Below are the code and all the weights of a small trained network. Each question names an input and a target symbol and asks about switching units off, where a switched-off unit gives its printed mean instead of its output.

import numpy as np


def w(rows, s, z=0):
    codes = np.array(rows[::2]) - 128.0
    scale = np.full(codes.shape[1], s)
    scale[-1] = z or s
    return codes * scale


def norm(h):
    return h / np.sqrt((h * h).mean(-1, keepdims=True) + 1e-5)


def f(y):
    return y / 2 * (1 + np.tanh(0.7978845608 * (y + 0.044715 * y**3)))


def softmax(a):
    e = np.exp(a - a.max(-1, keepdims=True))
    return e / e.sum(-1, keepdims=True)


def log_softmax(a):
    a = a - a.max(-1, keepdims=True)
    return a - np.log(np.exp(a).sum(-1, keepdims=True))


def net(x, mask):
    ids = ['ζθπσφψ'.index(c) for c in x.split()]
    T = len(ids)
    res = E[ids] + P[:T]
    u = 0
    for l in range(3):
        q, k, v = (norm(res) @ M[l].T for M in (Q, K, V))
        z = softmax(np.where(np.tri(T) > 0, q @ k.T / 2**0.5, -1e9)) @ v
        res = res + np.where(mask[u], z, O[l][:, -1]) @ O[l][:, :-1]
        u += 1
        y = f(norm(res) @ A[l][:, :-1].T + A[l][:, -1])
        res = res + np.where(mask[u : u + 4], y, B[l][:, -1]) @ B[l][:, :-1]
        u += 4
    return log_softmax(norm(res)[-1] @ U[:, :-1].T + U[:, -1])


Q, K, V, O, A, B = {}, {}, {}, {}, {}, {}
E = w([
[135,136,101,138],'ζ',
[109,62,92,138],'θ',
[94,4,233,66],'π',
[79,90,123,53],'σ',
[70,147,134,138],'φ',
[187,99,152,183],'ψ',
],0.018)
P = w([
[146,2,119,55],'0',
[128,67,95,108],'1',
[124,91,109,135],'2',
[137,108,121,139],'3',
[145,124,123,143],'4',
[153,139,127,147],'5',
[154,148,137,148],'6',
[165,175,130,152],'7',
[149,172,137,153],'8',
[157,213,130,154],'9',
[127,144,129,148],'10',
[126,197,110,153],'11',
[62,194,74,143],'12',
],0.0068)
Q[0] = w([
[176,221,1,117],'L0H0',
[157,165,136,117],'L0H0',
],0.0089)
K[0] = w([
[230,225,4,205],'L0H0',
[31,187,109,62],'L0H0',
],0.0044)
V[0] = w([
[94,112,184,223],'L0H0',
[40,214,1,162],'L0H0',
],0.0059)
O[0] = w([
[154,160,140,69,179],'L0H0',
[98,3,114,122,253],'L0H0',
],0.0071,0.00045)
A[0] = w([
[171,207,133,148,104],'L0N0',
[115,24,135,68,113],'L0N1',
[229,78,115,29,173],'L0N2',
[38,3,129,119,5],'L0N3',
],0.0038,0.0016)
B[0] = w([
[105,20,9,206,84],'L0N0',
[74,254,208,64,221],'L0N1',
[38,228,17,254,156],'L0N2',
[97,198,36,48,252],'L0N3',
],0.0033,0.0026)
Q[1] = w([
[254,78,22,45],'L1H0',
[153,197,220,162],'L1H0',
],0.0055)
K[1] = w([
[120,106,186,68],'L1H0',
[139,1,19,54],'L1H0',
],0.0053)
V[1] = w([
[85,87,187,129],'L1H0',
[24,253,118,104],'L1H0',
],0.0064)
O[1] = w([
[114,253,14,117,250],'L1H0',
[73,132,205,184,137],'L1H0',
],0.0063,0.0019)
A[1] = w([
[55,139,112,160,65],'L1N0',
[73,123,60,28,202],'L1N1',
[69,84,117,19,1],'L1N2',
[177,90,254,235,95],'L1N3',
],0.0068,0.0023)
B[1] = w([
[165,45,131,220,167],'L1N0',
[206,249,154,99,253],'L1N1',
[101,255,43,157,169],'L1N2',
[214,169,32,253,130],'L1N3',
],0.0051,0.0062)
Q[2] = w([
[98,165,254,37],'L2H0',
[185,88,60,67],'L2H0',
],0.0076)
K[2] = w([
[42,57,59,1],'L2H0',
[241,209,199,75],'L2H0',
],0.0049)
V[2] = w([
[90,108,69,237],'L2H0',
[20,59,74,1],'L2H0',
],0.0045)
O[2] = w([
[67,150,39,5,250],'L2H0',
[196,2,132,176,238],'L2H0',
],0.0089,0.0015)
A[2] = w([
[112,69,127,255,164],'L2N0',
[77,75,107,185,111],'L2N1',
[99,134,204,185,250],'L2N2',
[109,151,54,193,150],'L2N3',
],0.0083,0.0022)
B[2] = w([
[90,253,253,59,190],'L2N0',
[78,161,145,109,184],'L2N1',
[222,116,211,171,136],'L2N2',
[97,103,150,233,253],'L2N3',
],0.0062,0.0041)
U = w([
[206,211,116,240,15],'ζ',
[53,156,140,149,149],'θ',
[165,255,114,51,6],'π',
[166,68,45,136,219],'σ',
[100,237,230,178,100],'φ',
[188,106,198,99,181],'ψ',
],0.0081,0.0019)

Each question gives the input, a string of symbols that net reads in full, and the target symbol t.
The units are the heads (2 rows each of Q, K, V and O) and the neurons (one row each of A and B). Each row of codes is followed by its name. A weight is (code - 128) times the scale printed after its matrix; where a second scale follows, it is the last column's (O, A, B and U).
mask holds one flag per unit, layer by layer, with each layer's heads first. A switched-off unit (its flag False) gives its mean, the last column of its rows in O or B, instead of its output. The means were averaged over made-up inputs and are rounded, as every weight is.
A unit's drop is (log p(t) with every unit on - log p(t) with that unit switched off) / (log p(t) with every unit on - log p(t) with every unit switched off).
The circuit of an input: a set's keep is (log p(t) with only the set's units on - log p(t) with every unit switched off) / (log p(t) with every unit on - log p(t) with every unit switched off). Starting from the 12 units with the biggest drops (on a tie, the unit counted first), units are removed one at a time, each time the one whose removal leaves the highest keep (on an exact tie, the one counted first), for as long as the keep stays at least 0.8.
circuit, biggest first: the units of the circuit, biggest drop first
k most important neurons: the k neurons with the biggest drops, biggest first
k most important neurons of layer l: the k neurons of layer l with the biggest drops, biggest first
drop when u is switched off: that unit's drop, to one decimal
input φ θ θ σ φ φ φ ζ, target θ: 2 most important neurons	L1N1; L0N1
input θ θ σ θ ζ ζ θ φ θ φ, target θ: most important neuron	L1N1
input π π σ θ, target φ: circuit, biggest first	L2H0; L2N0
input ζ ζ ζ, target ψ: 3 most important neurons	L1N3; L1N0; L2N0
input θ π σ σ θ θ ζ π σ θ θ, target φ: circuit, biggest first	L2H0; L0H0; L1N3; L2N0
input ζ θ π θ, target ζ: circuit, biggest first	L2H0; L0H0
input θ π θ, target ζ: circuit, biggest first	L0H0; L2H0
input θ θ θ φ ψ θ ψ φ, target ζ: 3 most important neurons	L2N0; L0N2; L0N3
input θ θ θ θ φ ζ θ θ φ, target σ: 2 most important neurons of layer 1	L1N3; L1N2
input θ φ θ ζ φ θ σ φ, target θ: 3 most important neurons of layer 0	L0N1; L0N2; L0N3
input ζ ζ σ ζ, target φ: 4 most important neurons	L2N0; L0N1; L2N1; L0N3
input φ φ θ θ, target θ: drop when L1N3 is switched off	0.2
input θ ζ φ ζ θ ζ θ θ φ θ θ ζ ζ, target σ: drop when L0H0 is switched off	0.2
input φ π θ ζ θ φ ζ, target θ: drop when L0H0 is switched off	0.4
input π φ ζ θ ζ θ φ, target σ: most important neuron of layer 0	L0N1
